[[119 112 145 149 149 117 142 147 113]
 [119 112 145 148 148 117 142 147 113]
 [119 109 144 150 150 116 142 149 110]
 [132 153 116 109 108 142 117 111 153]
 [132 151 115 110 109 141 117 113 151]
 [119 111 144 149 149 116 142 148 111]
 [119 110 145 149 150 116 142 148 111]]
|
[[119 112 145 149 149 117 142 147 113]
 [119 109 144 150 150 116 142 149 110]
 [132 151 115 110 109 141 117 113 151]
 [119 110 145 149 150 116 142 148 111]]

[[129 139 122 134 129 129 130 138 124 135 122 131 137 129 119 135]
 [141 136 136 133 141 137 141 117 142 134 132 131 125 107 122 129]
 [106 117 140 120 150  99 131 124 123 118 113 100 123 133 143 111]
 [137 148 122 127 116 141 127 142 127 134 138 138 136 111 118 137]
 [144 152 119 114 119 152 127 123 136 133 140 126 138 128 117 142]
 [123 129 143 126 131 125 135 121 123 126 131 132 123 129 133 139]]
|
[[129 139 122 134 129 129 130 138 124 135 122 131 137 129 119 135]
 [106 117 140 120 150  99 131 124 123 118 113 100 123 133 143 111]
 [144 152 119 114 119 152 127 123 136 133 140 126 138 128 117 142]]

[[142 147 144 119 129 114 143 128 151 145 135 138 152 154 129 115]
 [121 110 111 139 125 148 114 123 108 113 132 127 113 113 123 142]
 [122 110 110 134 124 148 112 123 107 113 134 125 113 113 125 141]
 [121 111 111 139 126 148 114 123 108 113 132 127 114 114 123 142]
 [140 146 144 120 129 116 142 127 150 143 136 139 152 154 128 116]
 [122 110 110 136 126 148 113 123 107 114 137 128 114 116 123 141]]
|
[[142 147 144 119 129 114 143 128 151 145 135 138 152 154 129 115]
 [122 110 110 134 124 148 112 123 107 113 134 125 113 113 125 141]
 [140 146 144 120 129 116 142 127 150 143 136 139 152 154 128 116]]

[[110 110 110 110 149 149 149]
 [156 155 155 155 110 111 109]
 [110 109 109 109 146 146 146]
 [118 119 119 119 130 130 131]
 [119 118 119 118 136 137 136]
 [126 125 124 126 127 127 126]
 [146 146 144 146 116 116 114]
 [149 149 148 149 112 112 111]
 [139 138 136 138 117 117 116]
 [132 131 130 131 125 124 124]
 [110 110 111 110 147 147 148]
 [135 134 132 134 129 129 127]]
|
[[110 110 110 110 149 149 149]
 [110 109 109 109 146 146 146]
 [119 118 119 118 136 137 136]
 [146 146 144 146 116 116 114]
 [139 138 136 138 117 117 116]
 [110 110 111 110 147 147 148]]

[[142 131 132 144 143 121 122]
 [108 120 139 129 118 129 137]
 [131 130 129 124 135 126 124]
 [119 117 123 104 125 125 136]
 [120 111 136 116 122 128 153]
 [137 127 126 143 136 142 137]
 [119 123 123 126 112 148 138]
 [107 119 123 118 115 138 149]
 [111 122 119 115 119 135 151]
 [131 133 123 126 136 116 132]
 [141 137 136 144 144 127 122]]
|
[[142 131 132 144 143 121 122]
 [131 130 129 124 135 126 124]
 [120 111 136 116 122 128 153]
 [119 123 123 126 112 148 138]
 [111 122 119 115 119 135 151]
 [141 137 136 144 144 127 122]]

[[137 151 138 144 128 113 130 141 127 121 150]
 [129 132 133 132 125 126 127 128 128 124 133]
 [132 134 127 124 130 122 138 127 123 125 130]
 [118 102 117 114 129 145 123 115 132 139 105]
 [134 143 135 135 128 120 130 135 126 120 142]
 [134 147 138 139 128 119 135 137 118 120 145]
 [125 125 125 124 127 129 130 131 129 126 126]
 [133 132 125 126 130 125 126 129 129 124 130]]
|
[[137 151 138 144 128 113 130 141 127 121 150]
 [132 134 127 124 130 122 138 127 123 125 130]
 [134 143 135 135 128 120 130 135 126 120 142]
 [125 125 125 124 127 129 130 131 129 126 126]]

[[142 133 122 137 105 144 130 111 126 153 112 128]
 [126 116 142 149 122 141 124 151 122 116 129 119]
 [150 120 140 132 127 122 134 118 115 135 143 119]
 [132 127 128 139 116 128 121 148 124 125 130 128]
 [119 138 106 122 142 100 125 111 153 116 133 143]
 [145 135 132 118 138 136 143 119 124 134 127 124]
 [136 108 151 152 130 143 128 141 115 141 131 100]
 [122 145 126 109 105 106 105 108 153 131 119 143]]
|
[[142 133 122 137 105 144 130 111 126 153 112 128]
 [150 120 140 132 127 122 134 118 115 135 143 119]
 [119 138 106 122 142 100 125 111 153 116 133 143]
 [136 108 151 152 130 143 128 141 115 141 131 100]]
